Below are the code and all the weights of a small trained network. Each question names an input and a class and asks about switching units off, where a switched-off unit gives its printed mean instead of its output.

import numpy as np


def w(rows, s, z=0):
    codes = np.array(rows[::2]) - 128.0
    scale = np.full(codes.shape[1], s)
    scale[-1] = z or s
    return codes * scale


def norm(h):
    return h / np.sqrt((h * h).mean(-1, keepdims=True) + 1e-5)


def f(y):
    return np.maximum(y, 0)


def log_softmax(a):
    a = a - a.max(-1, keepdims=True)
    return a - np.log(np.exp(a).sum(-1, keepdims=True))


def net(x, mask):
    res = np.array(x, float).reshape(1, 5) / 4 @ E
    u = 0
    for l in range(2):
        y = f(norm(res) @ A[l][:, :-1].T + A[l][:, -1])
        res = res + np.where(mask[u : u + 14], y, B[l][:, -1]) @ B[l][:, :-1]
        u += 14
    return log_softmax(norm(res)[-1] @ U[:, :-1].T + U[:, -1])


A, B = {}, {}
E = w([
[50,105,155,164,41],'x0',
[16,174,140,163,252],'x1',
[154,132,205,22,164],'x2',
[196,233,110,136,113],'x3',
[31,152,47,136,111],'x4',
],0.0035)
A[0] = w([
[122,33,139,156,114,154],'0.n0',
[174,140,93,227,151,96],'0.n1',
[144,18,41,125,111,108],'0.n2',
[168,136,124,100,59,11],'0.n3',
[55,144,149,109,75,55],'0.n4',
[151,229,212,101,121,43],'0.n5',
[109,155,104,188,178,46],'0.n6',
[207,140,140,100,189,105],'0.n7',
[50,163,127,120,107,14],'0.n8',
[178,76,146,79,101,127],'0.n9',
[152,53,59,154,111,105],'0.n10',
[118,197,117,156,253,94],'0.n11',
[135,65,217,101,112,168],'0.n12',
[92,191,49,161,191,3],'0.n13',
],0.0067,0.0032)
B[0] = w([
[68,150,196,181,142,219],'0.n0',
[66,79,144,111,176,205],'0.n1',
[119,174,195,150,181,214],'0.n2',
[171,124,69,112,159,170],'0.n3',
[84,148,76,127,95,169],'0.n4',
[129,133,180,80,108,180],'0.n5',
[103,133,15,167,186,181],'0.n6',
[85,92,94,125,77,211],'0.n7',
[123,92,42,110,122,160],'0.n8',
[72,142,105,207,101,224],'0.n9',
[215,174,255,138,113,194],'0.n10',
[149,194,100,133,220,254],'0.n11',
[102,212,122,143,79,249],'0.n12',
[122,151,71,204,197,202],'0.n13',
],0.0061,0.0034)
A[1] = w([
[179,126,161,137,66,182],'1.n0',
[192,87,176,97,134,106],'1.n1',
[105,120,53,52,120,54],'1.n2',
[162,112,130,58,35,158],'1.n3',
[34,59,127,125,137,25],'1.n4',
[163,96,123,187,197,23],'1.n5',
[250,51,47,130,69,6],'1.n6',
[173,122,154,142,110,146],'1.n7',
[179,120,201,54,179,133],'1.n8',
[169,147,56,168,72,127],'1.n9',
[81,141,171,70,253,152],'1.n10',
[145,148,30,141,152,29],'1.n11',
[206,137,103,171,97,3],'1.n12',
[143,38,242,245,112,67],'1.n13',
],0.0068,0.003)
B[1] = w([
[147,136,171,182,137,211],'1.n0',
[45,125,142,192,136,144],'1.n1',
[160,157,187,183,133,141],'1.n2',
[110,136,157,197,171,190],'1.n3',
[102,47,40,186,57,154],'1.n4',
[135,254,142,167,204,159],'1.n5',
[222,28,88,152,137,164],'1.n6',
[115,152,130,176,55,168],'1.n7',
[71,133,110,61,34,164],'1.n8',
[144,48,167,86,145,193],'1.n9',
[218,136,94,99,73,252],'1.n10',
[89,109,180,136,168,173],'1.n11',
[178,37,63,79,105,158],'1.n12',
[121,233,249,96,124,212],'1.n13',
],0.0073,0.0047)
U = w([
[164,179,77,10,82,180],'0',
[143,209,58,182,217,232],'1',
[95,166,238,227,39,246],'2',
[30,87,74,212,73,222],'3',
[142,63,119,84,158,5],'4',
[189,65,134,213,68,192],'5',
[77,84,142,58,149,1],'6',
[73,55,139,71,158,1],'7',
],0.012,0.0062)

Each question gives the input, the list of numbers given to net, and the class t.
The units are the neurons (one row each of A and B). Each row of codes is followed by its name. A weight is (code - 128) times the scale printed after its matrix; where a second scale follows, it is the last column's (A, B and U).
mask holds one flag per neuron, layer by layer. A switched-off neuron (its flag False) gives its mean, the last column of its row in B, instead of its output. The means were averaged over made-up inputs and are rounded, as every weight is.
A unit's drop is (log p(t) with every unit on - log p(t) with that unit switched off) / (log p(t) with every unit on - log p(t) with every unit switched off).
The circuit of an input: a set's keep is (log p(t) with only the set's units on - log p(t) with every unit switched off) / (log p(t) with every unit on - log p(t) with every unit switched off). Starting from the 12 units with the biggest drops (on a tie, the unit counted first), units are removed one at a time, each time the one whose removal leaves the highest keep (on an exact tie, the one counted first), for as long as the keep stays at least 0.8.
units of the circuit, in order: the units of the circuit, biggest drop first
unit that matters most: the unit with the biggest drop
k most important neurons: the k neurons with the biggest drops, biggest first
top k neurons in layer l: the k neurons of layer l with the biggest drops, biggest first
drop of u: that unit's drop, to one decimal
input [7,-3,-7,-8,5], class 2: units of the circuit, in order	[0.n10; 1.n13]
input [-6,-5,6,5,3], class 5: unit that matters most	1.n6
input [-8,8,8,-4,-1], class 0: units of the circuit, in order	[1.n10; 1.n8]
input [6,-1,6,3,8], class 3: units of the circuit, in order	[1.n13; 0.n8]
input [0,2,-7,-8,0], class 2: units of the circuit, in order	[1.n13; 0.n10]
input [-1,-4,5,2,5], class 5: 2 most important neurons	[0.n3; 0.n0]
input [-4,-2,4,-5,4], class 3: 2 most important neurons	[0.n11; 0.n9]
input [5,4,4,2,5], class 3: top 3 neurons in layer 1	[1.n4; 1.n13; 1.n5]
input [4,-5,3,4,0], class 5: 2 most important neurons	[0.n3; 0.n0]
input [-6,2,8,2,6], class 0: 2 most important neurons	[1.n10; 1.n8]
input [-4,-1,7,8,-8], class 2: top 2 neurons in layer 1	[1.n1; 1.n3]
input [0,3,6,5,4], class 0: 2 most important neurons	[0.n5; 1.n10]
input [-7,-6,-3,-3,7], class 2: 2 most important neurons	[0.n10; 0.n2]
input [4,2,2,-6,2], class 3: units of the circuit, in order	[1.n4]
input [7,7,-7,1,-7], class 1: top 2 neurons in layer 0	[0.n6; 0.n7]
input [-3,3,8,-8,-2], class 0: drop of 1.n10	0.4
input [-7,-5,3,1,-5], class 5: drop of 1.n6	0.3
